Below is a small trained network, with its code and all its weights. Each question gives an input and a target symbol and asks what happens when units are switched off, that is, made to give their printed mean instead of their output.

import numpy as np


def w(rows, s, z=0):
    codes = np.array(rows[::2]) - 128.0
    scale = np.full(codes.shape[1], s)
    scale[-1] = z or s
    return codes * scale


def f(y):
    return np.maximum(y, 0)


def softmax(a):
    e = np.exp(a - a.max(-1, keepdims=True))
    return e / e.sum(-1, keepdims=True)


def log_softmax(a):
    a = a - a.max(-1, keepdims=True)
    return a - np.log(np.exp(a).sum(-1, keepdims=True))


def net(x, mask):
    ids = ['αεημσψω'.index(c) for c in x.split()]
    T = len(ids)
    res = E[ids] + P[:T]
    u = 0
    for l in range(2):
        q, k, v = (res @ M[l].T for M in (Q, K, V))
        z = softmax(np.where(np.tri(T) > 0, q @ k.T / 2**0.5, -1e9)) @ v
        res = res + np.where(mask[u], z, O[l][:, -1]) @ O[l][:, :-1]
        u += 1
        y = f(res @ A[l][:, :-1].T + A[l][:, -1])
        res = res + np.where(mask[u : u + 8], y, B[l][:, -1]) @ B[l][:, :-1]
        u += 8
    return log_softmax(res[-1] @ U[:, :-1].T + U[:, -1])


Q, K, V, O, A, B = {}, {}, {}, {}, {}, {}
E = w([
[109,156,177,84,178],'α',
[118,181,238,166,147],'ε',
[151,171,101,90,3],'η',
[82,123,58,56,213],'μ',
[210,194,196,67,141],'σ',
[157,172,158,31,194],'ψ',
[55,148,129,140,93],'ω',
],0.0067)
P = w([
[138,72,142,108,118],'0',
[89,119,136,88,153],'1',
[161,216,116,168,165],'2',
[146,42,147,113,131],'3',
[170,161,144,128,52],'4',
[54,144,156,66,147],'5',
[166,216,114,178,183],'6',
[166,1,155,118,119],'7',
[172,169,179,123,35],'8',
[117,78,148,101,147],'9',
[166,216,104,203,202],'10',
],0.0089)
Q[0] = w([
[163,20,212,134,79],'L0H1',
[119,149,239,88,2],'L0H1',
],0.021)
K[0] = w([
[99,252,106,115,141],'L0H1',
[61,166,170,26,104],'L0H1',
],0.028)
V[0] = w([
[122,25,97,218,254],'L0H1',
[185,138,152,125,193],'L0H1',
],0.0062)
O[0] = w([
[30,248,135,1,93,5],'L0H1',
[96,129,192,65,60,173],'L0H1',
],0.0044,0.0025)
A[0] = w([
[93,76,11,59,151,2],'L0N1',
[56,49,102,69,184,106],'L0N2',
[132,45,171,95,157,110],'L0N3',
[100,197,162,100,81,94],'L0N4',
[8,52,177,176,153,134],'L0N5',
[161,162,123,147,116,25],'L0N6',
[53,61,58,106,112,119],'L0N7',
[106,143,114,197,80,99],'L0N8',
],0.015,0.0037)
B[0] = w([
[173,238,225,94,93,142],'L0N1',
[52,73,58,92,161,210],'L0N2',
[105,105,192,106,139,253],'L0N3',
[105,179,143,85,166,207],'L0N4',
[97,156,199,250,104,210],'L0N5',
[93,77,113,152,154,159],'L0N6',
[127,135,114,105,22,164],'L0N7',
[169,122,146,92,173,155],'L0N8',
],0.022,0.0041)
Q[1] = w([
[167,168,167,68,72],'L1H1',
[127,219,4,220,234],'L1H1',
],0.019)
K[1] = w([
[55,146,123,137,147],'L1H1',
[142,6,206,103,62],'L1H1',
],0.025)
V[1] = w([
[73,3,63,66,247],'L1H1',
[255,139,199,67,192],'L1H1',
],0.0085)
O[1] = w([
[62,1,160,97,119,252],'L1H1',
[222,96,224,76,99,159],'L1H1',
],0.0071,0.0016)
A[1] = w([
[179,88,145,234,151,52],'L1N1',
[202,78,95,67,111,53],'L1N2',
[136,43,101,75,94,106],'L1N3',
[79,83,37,120,112,48],'L1N4',
[191,92,124,55,161,168],'L1N5',
[218,119,58,184,178,129],'L1N6',
[137,137,44,140,203,4],'L1N7',
[197,83,64,122,7,133],'L1N8',
],0.012,0.0045)
B[1] = w([
[125,207,35,133,162,173],'L1N1',
[61,130,212,160,177,178],'L1N2',
[120,227,48,131,141,225],'L1N3',
[179,101,189,143,147,189],'L1N4',
[199,106,53,102,73,255],'L1N5',
[143,144,74,248,192,174],'L1N6',
[90,97,199,78,41,203],'L1N7',
[169,131,42,209,230,145],'L1N8',
],0.015,0.0089)
U = w([
[75,56,166,86,253,187],'α',
[145,219,174,100,190,22],'ε',
[137,80,57,163,154,134],'η',
[77,201,142,34,112,1],'μ',
[201,122,157,90,85,210],'σ',
[63,92,11,67,111,119],'ψ',
[73,76,62,180,11,172],'ω',
],0.0048,0.0046)

Each question gives the input, a string of symbols that net reads in full, and the target symbol t.
The units are the heads (2 rows each of Q, K, V and O) and the neurons (one row each of A and B). Each row of codes is followed by its name. A weight is (code - 128) times the scale printed after its matrix; where a second scale follows, it is the last column's (O, A, B and U).
mask holds one flag per unit, layer by layer, with each layer's heads first. A switched-off unit (its flag False) gives its mean, the last column of its rows in O or B, instead of its output. The means were averaged over made-up inputs and are rounded, as every weight is.
A unit's drop is (log p(t) with every unit on - log p(t) with that unit switched off) / (log p(t) with every unit on - log p(t) with every unit switched off).
The circuit of an input: a set's keep is (log p(t) with only the set's units on - log p(t) with every unit switched off) / (log p(t) with every unit on - log p(t) with every unit switched off). Starting from the 12 units with the biggest drops (on a tie, the unit counted first), units are removed one at a time, each time the one whose removal leaves the highest keep (on an exact tie, the one counted first), for as long as the keep stays at least 0.8.
units of the circuit, in order: the units of the circuit, biggest drop first
unit that matters most: the unit with the biggest drop
top k neurons: the k neurons with the biggest drops, biggest first
top k neurons in layer l: the k neurons of layer l with the biggest drops, biggest first
input α σ ε ε ε σ σ α η, target σ: top 2 neurons in layer 0 => (L0N2; L0N4)
input ψ ω ω, target ψ: unit that matters most => L0N3
input α ψ η, target α: units of the circuit, in order => (L1H1; L0N2; L1N5)
input σ ψ α μ α, target ψ: top 2 neurons => (L0N1; L0N5)
input σ α σ ε ψ σ ψ, target ε: units of the circuit, in order => (L1H1; L0N3; L0N2; L0N5)
input ψ η σ σ σ σ σ α α α σ, target α: units of the circuit, in order => (L0N2; L1H1; L1N5)
input ψ η η ω ψ ε σ σ α, target ε: units of the circuit, in order => (L0N4; L1H1; L0N2)
input ψ ε σ σ σ, target ε: top 2 neurons => (L0N3; L0N2)
input μ ω σ ψ ψ σ σ, target ψ: top 3 neurons in layer 0 => (L0N3; L0N5; L0N2)
input σ α ω ω σ α σ μ ω, target α: units of the circuit, in order => (L1H1; L0N2; L1N5; L0N4)
input σ σ μ σ μ ε ψ σ σ α μ, target σ: units of the circuit, in order => (L1H1; L0N2; L1N5; L0N5)
input σ σ ε σ ψ α ψ, target σ: units of the circuit, in order => (L0N3; L0N2; L1H1; L0N5)
input σ ω η μ μ σ μ, target μ: top 2 neurons in layer 1 => (L1N7; L1N5)
input σ α η ω σ σ α, target ω: top 2 neurons => (L1N7; L0N5)
input σ σ ω α ψ σ σ σ ε σ, target σ: units of the circuit, in order => (L0N2; L1H1; L0N5; L0H1)
input η α μ ω σ ψ α ω ω ω σ, target ω: unit that matters most => L1N7
input η η σ σ ε, target η: top 4 neurons in layer 0 => (L0N3; L0N2; L0N4; L0N1)
input η ω α ε α ψ α η ω ψ, target ψ: units of the circuit, in order => (L0N5; L1N3; L0N2)
input ε σ α η α μ ω ω μ α η, target ω: top 2 neurons in layer 1 => (L1N7; L1N6)
input μ μ ψ α η, target μ: top 2 neurons => (L0N1; L0N4)
